Below are the code and all the weights of a small trained network. Each question names an input and a target symbol and asks about switching units off, where a switched-off unit gives its printed mean instead of its output.

import numpy as np


def w(rows, s, z=0):
    codes = np.array(rows[::2]) - 128.0
    scale = np.full(codes.shape[1], s)
    scale[-1] = z or s
    return codes * scale


def norm(h):
    return h / np.sqrt((h * h).mean(-1, keepdims=True) + 1e-5)


def f(y):
    return np.maximum(y, 0)


def softmax(a):
    e = np.exp(a - a.max(-1, keepdims=True))
    return e / e.sum(-1, keepdims=True)


def log_softmax(a):
    a = a - a.max(-1, keepdims=True)
    return a - np.log(np.exp(a).sum(-1, keepdims=True))


def net(x, mask):
    ids = ['Σαγεζμ'.index(c) for c in x.split()]
    T = len(ids)
    res = E[ids] + P[:T]
    r = norm(res)
    for j in range(2):
        rows = slice(2 * j, 2 * j + 2)
        q, k, v = (r @ M[0][rows].T for M in (Q, K, V))
        z = softmax(np.where(np.tri(T) > 0, q @ k.T / 2**0.5, -1e9)) @ v
        o = O[0][rows]
        res = res + np.where(mask[j], z, o[:, -1]) @ o[:, :-1]
    y = f(norm(res) @ A[0][:, :-1].T + A[0][:, -1])
    res = res + np.where(mask[2:14], y, B[0][:, -1]) @ B[0][:, :-1]
    return log_softmax(norm(res)[-1] @ U[:, :-1].T + U[:, -1])


Q, K, V, O, A, B = {}, {}, {}, {}, {}, {}
E = w([
[226,156,184],'Σ',
[159,78,235],'α',
[158,179,222],'γ',
[12,99,221],'ε',
[248,91,77],'ζ',
[151,121,138],'μ',
],0.014)
P = w([
[208,99,254],'0',
[108,155,62],'1',
[98,228,113],'2',
[106,242,82],'3',
[97,254,73],'4',
[82,236,48],'5',
[83,233,36],'6',
[103,225,41],'7',
],0.0064)
Q[0] = w([
[106,114,185],'H1',
[135,24,162],'H1',
[190,254,82],'H2',
[154,111,159],'H2',
],0.0086)
K[0] = w([
[249,90,62],'H1',
[148,90,132],'H1',
[88,179,92],'H2',
[81,72,125],'H2',
],0.016)
V[0] = w([
[202,127,176],'H1',
[56,254,151],'H1',
[77,168,79],'H2',
[182,176,38],'H2',
],0.011)
O[0] = w([
[160,120,119,253],'H1',
[103,86,180,205],'H1',
[128,126,254,81],'H2',
[77,84,191,136],'H2',
],0.0099,0.0065)
A[0] = w([
[167,106,121,194],'N1',
[135,131,128,73],'N2',
[1,175,81,253],'N3',
[127,49,46,121],'N4',
[152,175,73,34],'N5',
[79,72,152,25],'N6',
[173,210,57,177],'N7',
[158,79,50,151],'N8',
[110,33,81,71],'N9',
[249,60,136,154],'N10',
[180,116,211,75],'N11',
[190,240,38,215],'N12',
],0.0095,0.0023)
B[0] = w([
[111,164,145,172],'N1',
[144,115,161,128],'N2',
[154,154,2,168],'N3',
[87,170,201,160],'N4',
[163,176,118,159],'N5',
[131,78,132,142],'N6',
[75,118,92,217],'N7',
[86,139,158,176],'N8',
[160,166,165,142],'N9',
[93,192,89,230],'N10',
[113,112,122,205],'N11',
[58,105,104,254],'N12',
],0.0097,0.0072)
U = w([
[232,230,173,35],'Σ',
[2,152,143,47],'α',
[132,212,181,40],'γ',
[227,112,87,167],'ε',
[150,236,59,205],'ζ',
[119,50,145,252],'μ',
],0.0092,0.0029)

Each question gives the input, a string of symbols that net reads in full, and the target symbol t.
The units are the heads (2 rows each of Q, K, V and O) and the neurons (one row each of A and B). Each row of codes is followed by its name. A weight is (code - 128) times the scale printed after its matrix; where a second scale follows, it is the last column's (O, A, B and U).
mask holds one flag per unit, heads first, then neurons. A switched-off unit (its flag False) gives its mean, the last column of its rows in O or B, instead of its output. The means were averaged over made-up inputs and are rounded, as every weight is.
A unit's drop is (log p(t) with every unit on - log p(t) with that unit switched off) / (log p(t) with every unit on - log p(t) with every unit switched off).
The circuit of an input: a set's keep is (log p(t) with only the set's units on - log p(t) with every unit switched off) / (log p(t) with every unit on - log p(t) with every unit switched off). Starting from the 12 units with the biggest drops (on a tie, the unit counted first), units are removed one at a time, each time the one whose removal leaves the highest keep (on an exact tie, the one counted first), for as long as the keep stays at least 0.8.
units of the circuit, in order: the units of the circuit, biggest drop first
k most important neurons: the k neurons with the biggest drops, biggest first
which heads matter: for each layer, one digit per head in row order, 1 if its drop is at least 0.15 and else 0, layers parted by /
drop when u is switched off: that unit's drop, to one decimal
input ζ ζ μ μ Σ μ ζ, target μ: which heads matter -> 11
input γ ζ Σ ζ Σ, target α: units of the circuit, in order -> H2
input ζ γ γ ζ ζ γ μ ζ, target γ: which heads matter -> 11
input α Σ ζ μ, target μ: which heads matter -> 01
input γ α μ, target μ: which heads matter -> 01
input μ ζ γ ζ ζ γ Σ, target Σ: 3 most important neurons -> N12; N7; N8
input Σ γ γ γ γ, target Σ: which heads matter -> 10
input ζ μ Σ γ α γ Σ Σ, target Σ: units of the circuit, in order -> H2; N12; H1
input γ ε γ γ ε, target ζ: 2 most important neurons -> N3; N12
input γ α γ γ ε, target ζ: drop when N10 is switched off -> 0.0
input Σ γ γ ε γ γ, target Σ: drop when N8 is switched off -> 0.1
input γ Σ γ Σ γ α, target ζ: drop when N10 is switched off -> 0.3
